Each row, then roughly how far along a hidden order it lies, from 0 to 9
In the rows, zero is written as 100.
[ 91  99  58  87 101 130  95  92 111 109  91  70 102 135 103 107 119  99
 100 127  95 122 106 101 102  97  92 131  98  62  88 102  79 104  96  94
 107 104  94  90  97 100 120  99 118 126  99  97 111  86  97  72 100  99
 117  93 132 102 115  99  96 115  97  86  98 113 110  89  92  91 104 104
  90 106 142  95  98  77 102 103  91 133  85  92  52 135 112 111]	8
[128  99 133 103 119  78 126  82 103 105 115  87 100  89  96 109  80  91
 110  92 107  97  92 121  97 107 126 149 101 102 110  99 106 127  82  94
 116 102  99 113 109 111 115  89 116  78 101  97  97  34  96  83  97  99
  81 104  60 102  90 100 114  90  99  95  90 104  90  90 106  81  97  92
 100  99  81  98 109 153  97  98 101 175 105 114 187  56 107 104]	9
[ 82  96  80  96  80 114  79 106 100  92  96 108 100  79 105  81 104 104
  87 109 106 105 112 112  96  86  86  91  92  90  99 100 104  74 121  96
  81  97  98  97 105  92  95 101  76 119  99 103  95 159  87  98 104 102
 119  84  97  83 115 104 100 108  94 108 117  94  98 108  91 102 110 115
  90 100 107  97  92  46 103 112 104  62 108  75  42 150  98 100]	0
[102 100 118  96 113  84  98  88  98 104  92  91  93 144  97 111 101  94
  98  95 100 116 107 111  99  98 100 131 100  99  93 101  96 106  98  97
 119 100 104 116 102 106 101  96  94  98 102 101 110  85 103 109  98 100
  97 111  65 115  90  92 108 103 101  91  79 106  96 104 100 100 115  96
 106  94  80 111  99 102 100  88  86 138 104 100  69 114  87 106]	9
[105 101 103 101  94 105 111 125 107 101 116 100 108  55 101  97  78 104
 104  80 109  78  93 126  97 103 117 104  97  80 106 100 106 103  97  97
  86  97  97 107 106  97 102  95 115  90  98  95  87  66  83  71 106 100
  85  98 129  82 105 107  98  96 118 100 114  97 104  88 103 112  66 100
  94 104 114 100 112 121  97 112 114 139 112 113 164  43 121  96]	4
[ 89 101 122 100 103  69  99 126  92  98 103 106  97 110 100  81 128 110
 107 101  97  96  89  83 107 100  81  72 111  95 104 100 104  88  98 114
 117 103  92 106 100  97 112  96  90 106 100  94  90 114 104 105  98 103
 124 102 117 102  68  96  95  97 104  82  90 115 102 109 106 115 110  91
  97 101  80 111  91  88 100  92 106  70  85  93 136  95  88 103]	1
[104 100 129 101 100  73  99 113  96  96 105 108  99  85  98  83  97 102
 102  96 100 100  99 108  98  97  99  95 100 103 104  99 107  93 105 104
  89 100 100 103 105  99 104  95  86  86 100 100  90  91  95  96 102 101
 101  96  91  94  86 100 103  97 104  96 101  97  96 104 102 109 103  99
  96  98  81 105  99  87  99  99 106 100 105  97 121  90  94  97]	2
[ 89 103 114 103  92  97  89 112  96  96  92 119  98 111 103  92 112 104
  93 100  92  95 106  73 103  99  79   5 107 114  93 100  97  82 113 110
  87  94 103 101  87  94  81 116  75 105 101  99 103 140 112 119  96 101
 103 103 109 113 102 100  99  98 101 107 100 100 103 109  99 123  99 101
 104  99  80 107  94  56 101  95  99  46  88 102  64 117  91  93]	2
[ 95 103  79 100 100 115 111 101 108 106  90  79 103 124 100  98 117 106
 108 126  93 108  88  89 104 107  96 128 104  80 101 100  95 121  93 105
  96 103  93  90  94 100 121  96 119 120 101 102  99  84  96  81 102  98
 114  85 162  81  99  99  90 106 101  81  92 111 105  86  98 107  98  97
  98 103 146  93  96 103 102 103  97 102  84 100 125 109 108  97]	6
[ 87 101 135  96  99 122  85 111 102 103  97 104  96 111 109  81 129 100
  97 118  95 116 109  80 102  90  74  74 100  87  97 101  93  79 114 104
  96  95  98  93  93  97 107 119  65 120 101  93 105 142  99  88  99 102
 119  93 114 106  98  99 100 108  97  92  95 119 102 106  94 115 119 105
  90 102  86 107  90  25 104 101  99  81  68  85  31 142  92 102]	2

Next part:
[ 93  97  34 109 103  91 106 100 109  64 117 109 103 112  96  99 101 102
 111 103  80  93  76 111  91 108  77 107 107 104 101 115  90 110  89 112
  96  87  97 102  94  98 103 103  94  86 109 109  96 102  44 105  91  94
 104 103  96 105 101  89  95  79 111 101  52 108  91  95 115  91  94  91
 121  95 143  72  81 111 104  98  86  96 101  99  77 100 109 106 114]	4
[ 94  80  80  96  86  87 131 109 112  67 105 103 104 115 100  99 105  86
  90 115  73 119  87 115  88  91  83 113 109 120 103 116  94 102 122 108
 107  89  96 104  86  98 105 103  92  97 103 112  97  46  80  94  87 101
 106  99 100 102  98 104 107 102 103 101  67 106 104  95 115  99  99 100
  72  91 115  67  96  93 103 101  83  88  91  96  76  94 116  99  67]	2
[102  80  67  97  91  88 130 108 109  73 107 100  98 114  99  97  84  85
  83 108  75 104  76 119  90  93  81 112  98 100 101 123  96 101 118  94
 107  94  98 106  67 106 102 107  85  97 109 107 101  56  70  96  96 102
 118  99 102  98 102 107 105 104  98  94  61 102 120  98 119 104 102 101
  79  92 119  90  82 101 105 103  88  97  97 106  96  94 123  95  92]	4
[ 96  78  76  94  86  82 116 107 109  77 108 102 105 102 100 102 108  91
  96 115  93 120  93 111  95  72  76  88 109 119  99 124 101 106 111 106
 108  83  96 102  92 100 103 104 102  96 106 105 109  48  99  94  82 101
 113  99 100 105  96  98 109  88 103 103  91 110 102  95 111 100  93  92
 109  97 110  62 107  84 102 100  82  87  89  96  84  93 106 104  62]	9
[102  89  51 104  96  93 114 105 109  77  97 100  94 112 101  99  81  95
  95  98  92  89  79 111 100  95  80  92  95  88  99 127  91 101  97  97
 107 104  95 106  74 124 101 109  79  93 114 102 103  94  56  95 102 105
 117 101  99  97 102  95  95  95  96  91  85 102  93  98 119 103  98  97
 130  90 132 119  69 107 103 103  98 102 103 115 103  95 126  96 142]	4
[109  81  46 103 104  84 104 100 110  79 102  97 102 109  94  99 110  89
  90 101  80  89  83 108  94  82  80  85  97  88 101 107  91 102 102 105
 101  93  92 105  67 100  99 108  89  96 118 105 102  81  81  97 103 105
 121 101  98 100 102  98  92  90 105 100  94 105 112  97 112  93  97  97
  75  95 120 100  75 106 105 103  75 105 101 114 109  96 116  95 112]	1
[ 99  81  62 101  92  87 122 104 107  65 105 105  99 111 100  99  93  91
  87 109  73  99  82 112  91  86  77 105 101  96 101 121  94 104 110  99
 107  92  95 105  70 108 101 108  86  96 112 107 108  61  80  98  92 104
 115 100 100  98 101 101 100  98 100  95  66 105 103  97 122 103 101  98
  80  94 127  86  85 105 105 103  79  95  96 109  96  94 120  97 108]	5
[ 99  88  39  99  92  90 117 106 104  66 101 104  96 108  99  99  75  93
  86 103  88 107  79 117  94  88  76  99 101  96  98 120  98 101 108  96
 107  92  97 105  88 118 100 109  86  96 114 105 112  70  68 101  95  99
 114  99 100 100  98  98 103  91  99  95  61 101  97  98 118 104  99  95
 107  95 128  96  84  94 104 101  97  95 100 107 102  96 116  99 132]	6
[101 103  38  95 102  90 119 110  99  74 106 111  97 104  93  98  59 103
  86  96  94 116  79 117  95  96  71 117 108 103  94 113  99 110  99  87
 107  98 103 102 102 124 100 107  80  97 110  98 118  95  44 115  92  87
 108  96 101 102  98  94 108  90  92  92  54 102  93  96 117 108  98  89
 162  98 121 101  88  81 103  98 113  91 112  98 110 102 101 105 116]	9
[ 88 108  27 109 106 106 105  97 102  71 117 103  95 114  98  98  73 111
 103  99  83  87  81 114  92 108  71 114  98  89  98 109  93 109  75 111
  97  98  97 101  92 110 102 104  89  88 112 103  97 104  51 114  96  88
 105 104  96 104 101  88  96  77 111  98  54 101  85  95 116  92  95  90
 148  94 155  98  82 110 104  97  82  99 105 102  81 102 103 105 142]	6
[ 98  77  91  93  89  85 124 111 112  74 105 102 104 106  99 100 110  87
  87 115  91 113  84 109  94  75  84  96 107 117 102 123 100 101 124 111
 111  86 100 104  90  98 104 108  91  96 104 108  97  44  88  92  85 107
 115 102 101 102  98 101 108 101  97 102  81 106 108  95 114 102  99 100
 104  93 113  71  90  88 102 102  79  91  94  99  80  94 119 101  70]	6
[ 93 104  29 103  99  97 112 105 104  69 120 112 101 108  96  99  81 102
 111 102  93 106  86 111  94 110  74 113 108 109  96 115  96 118  88 103
  97  93 101 102  97 106 103 101  93  90 105 106 111  95  39 107  87  90
 102 102  96 104  98  89 102  81 103 101  58 104  88  95 118  97  96  89
 160  97 126  64  91  96 103  97 101  85 101  94  81  99 106 107  98]	8
[108  82  57  98 103  86 112 107 110  85  97  91  97 114  98  98  80  89
  80  98  78  96  75 124  94  86  81  99  94  90  99 123  98 100 112  94
 106  97  95 105  69 114 101 107  83  97 116 102  98  62  70  96 106 104
 117  98 100  97 103 106  98  93 101  94  88  99 109  99 118 103  99 101
  88  93 130  96  80 105 105 104  82 104 100 114 105  94 128  95 105]	0
